Below are the code and all the weights of a small trained network. Each question names an input and a class and asks about switching units off, where a switched-off unit gives its printed mean instead of its output.

import numpy as np


def w(rows, s, z=0):
    codes = np.array(rows[::2]) - 128.0
    scale = np.full(codes.shape[1], s)
    scale[-1] = z or s
    return codes * scale


def f(y):
    return np.maximum(y, 0)


def log_softmax(a):
    a = a - a.max(-1, keepdims=True)
    return a - np.log(np.exp(a).sum(-1, keepdims=True))


def net(x, mask):
    res = np.array(x, float).reshape(1, 5) / 4 @ E
    y = f(res @ A[0][:, :-1].T + A[0][:, -1])
    res = res + np.where(mask, y, B[0][:, -1]) @ B[0][:, :-1]
    return log_softmax(res[-1] @ U[:, :-1].T + U[:, -1])


A, B = {}, {}
E = w([
[98,241,107,182,127,119,254,100,57,70,134],'x0',
[200,168,111,110,101,4,190,62,210,37,57],'x1',
[166,118,145,11,216,222,53,78,100,157,81],'x2',
[187,144,189,226,129,209,201,95,216,213,22],'x3',
[156,114,105,96,33,200,179,163,67,5,106],'x4',
],0.0084)
A[0] = w([
[170,45,139,179,4,70,149,167,168,120,41,129],'n1',
[135,161,128,138,116,108,130,118,147,151,195,4],'n2',
[118,64,179,122,151,143,28,136,150,184,139,230],'n3',
[158,122,88,122,79,87,156,159,143,59,127,206],'n4',
[147,125,133,181,98,154,182,105,181,119,134,137],'n5',
[140,101,145,98,175,123,127,104,130,104,109,78],'n6',
[98,106,144,152,135,124,39,185,108,146,197,177],'n7',
[155,146,164,176,75,156,213,120,164,126,105,168],'n8',
[156,141,65,134,91,59,114,98,190,75,124,114],'n9',
[187,159,165,227,91,121,251,104,119,141,58,138],'n10',
[103,166,106,123,100,99,160,119,79,130,125,107],'n11',
[159,120,129,90,171,123,79,91,143,157,85,131],'n12',
[147,123,170,97,116,154,82,97,124,160,110,61],'n13',
[84,113,92,93,169,68,67,127,88,136,199,70],'n14',
[99,139,201,217,121,117,124,124,133,204,144,167],'n15',
[80,122,65,99,65,111,147,181,53,60,181,149],'n16',
[103,39,146,133,115,146,96,177,167,213,128,105],'n17',
[123,137,122,193,132,118,151,118,177,147,108,101],'n18',
[122,101,148,128,103,148,129,146,145,163,119,23],'n19',
],0.012,0.0036)
B[0] = w([
[76,178,121,71,41,86,197,106,143,124,187,205],'n1',
[129,158,112,147,135,196,142,149,153,105,115,143],'n2',
[254,119,85,188,162,152,26,159,103,106,92,217],'n3',
[115,78,186,72,143,119,171,143,160,151,136,196],'n4',
[101,173,141,95,98,134,135,69,132,143,199,186],'n5',
[83,183,166,103,151,176,181,123,175,100,116,150],'n6',
[176,139,13,131,57,105,59,177,170,170,203,207],'n7',
[124,191,98,65,120,83,115,66,163,84,206,212],'n8',
[44,36,212,111,160,180,181,142,88,119,90,189],'n9',
[112,183,120,57,43,103,163,64,201,92,189,249],'n10',
[105,156,117,110,119,126,137,109,118,123,146,168],'n11',
[133,149,197,157,185,143,153,106,151,50,96,176],'n12',
[138,118,126,131,127,157,131,119,109,85,63,164],'n13',
[179,222,54,99,117,100,61,66,122,70,164,205],'n14',
[106,49,157,136,136,144,126,212,66,150,86,193],'n15',
[88,72,215,84,51,50,141,197,91,246,138,232],'n16',
[207,137,87,189,138,125,82,161,138,154,140,195],'n17',
[93,89,148,96,110,111,140,116,125,138,124,174],'n18',
[137,147,116,151,121,130,78,151,94,98,147,146],'n19',
],0.0086,0.021)
U = w([
[185,91,91,211,120,140,100,228,120,191,132,4],'0',
[190,166,61,126,132,138,109,49,148,69,148,150],'1',
[165,43,224,166,216,164,141,134,126,108,2,127],'2',
[77,118,182,65,80,125,180,140,140,138,169,183],'3',
],0.0094,0.0021)

Each question gives the input, the list of numbers given to net, and the class t.
The units are the neurons (one row each of A and B). Each row of codes is followed by its name. A weight is (code - 128) times the scale printed after its matrix; where a second scale follows, it is the last column's (A, B and U).
mask holds one flag per neuron, in row order. A switched-off neuron (its flag False) gives its mean, the last column of its row in B, instead of its output. The means were averaged over made-up inputs and are rounded, as every weight is.
A unit's drop is (log p(t) with every unit on - log p(t) with that unit switched off) / (log p(t) with every unit on - log p(t) with every unit switched off).
The circuit of an input: a set's keep is (log p(t) with only the set's units on - log p(t) with every unit switched off) / (log p(t) with every unit on - log p(t) with every unit switched off). Starting from the 12 units with the biggest drops (on a tie, the unit counted first), units are removed one at a time, each time the one whose removal leaves the highest keep (on an exact tie, the one counted first), for as long as the keep stays at least 0.8.
circuit, biggest first: the units of the circuit, biggest drop first
most important unit: the unit with the biggest drop
top k neurons: the k neurons with the biggest drops, biggest first
drop when u is switched off: that unit's drop, to one decimal
input [1,-4,5,-5,-3], class 1: circuit, biggest first => n14
input [3,-5,-2,-6,-2], class 0: circuit, biggest first => n10; n7
input [-4,2,5,1,-7], class 2: top 2 neurons => n12; n10
input [-7,-2,-4,7,4], class 1: top 2 neurons => n16; n17
input [4,4,7,-5,-4], class 1: top 2 neurons => n16; n14
input [-6,2,-6,-4,-6], class 0: top 2 neurons => n10; n8
input [0,3,6,2,5], class 1: top 4 neurons => n16; n9; n15; n1
input [6,8,6,6,-7], class 3: top 2 neurons => n3; n14
input [6,-1,8,2,2], class 1: top 2 neurons => n16; n9
input [3,4,8,-3,-6], class 1: top 3 neurons => n16; n14; n15
input [-1,-4,2,-6,-8], class 1: top 2 neurons => n14; n16
input [5,-6,4,8,8], class 1: top 3 neurons => n16; n9; n8
input [-6,8,0,-5,-4], class 2: top 3 neurons => n9; n10; n8
input [-4,-7,7,7,-5], class 0: most important unit => n17
input [-4,1,-8,-6,-5], class 0: top 2 neurons => n10; n7
input [-3,-4,6,-6,-1], class 1: top 2 neurons => n14; n15
input [6,7,7,-3,-5], class 2: drop when n7 is switched off => 0.1
input [1,-4,8,-6,-3], class 1: drop when n14 is switched off => 0.3
input [1,8,7,-4,-1], class 2: drop when n7 is switched off => 0.0
input [-1,-4,1,4,6], class 1: most important unit => n16
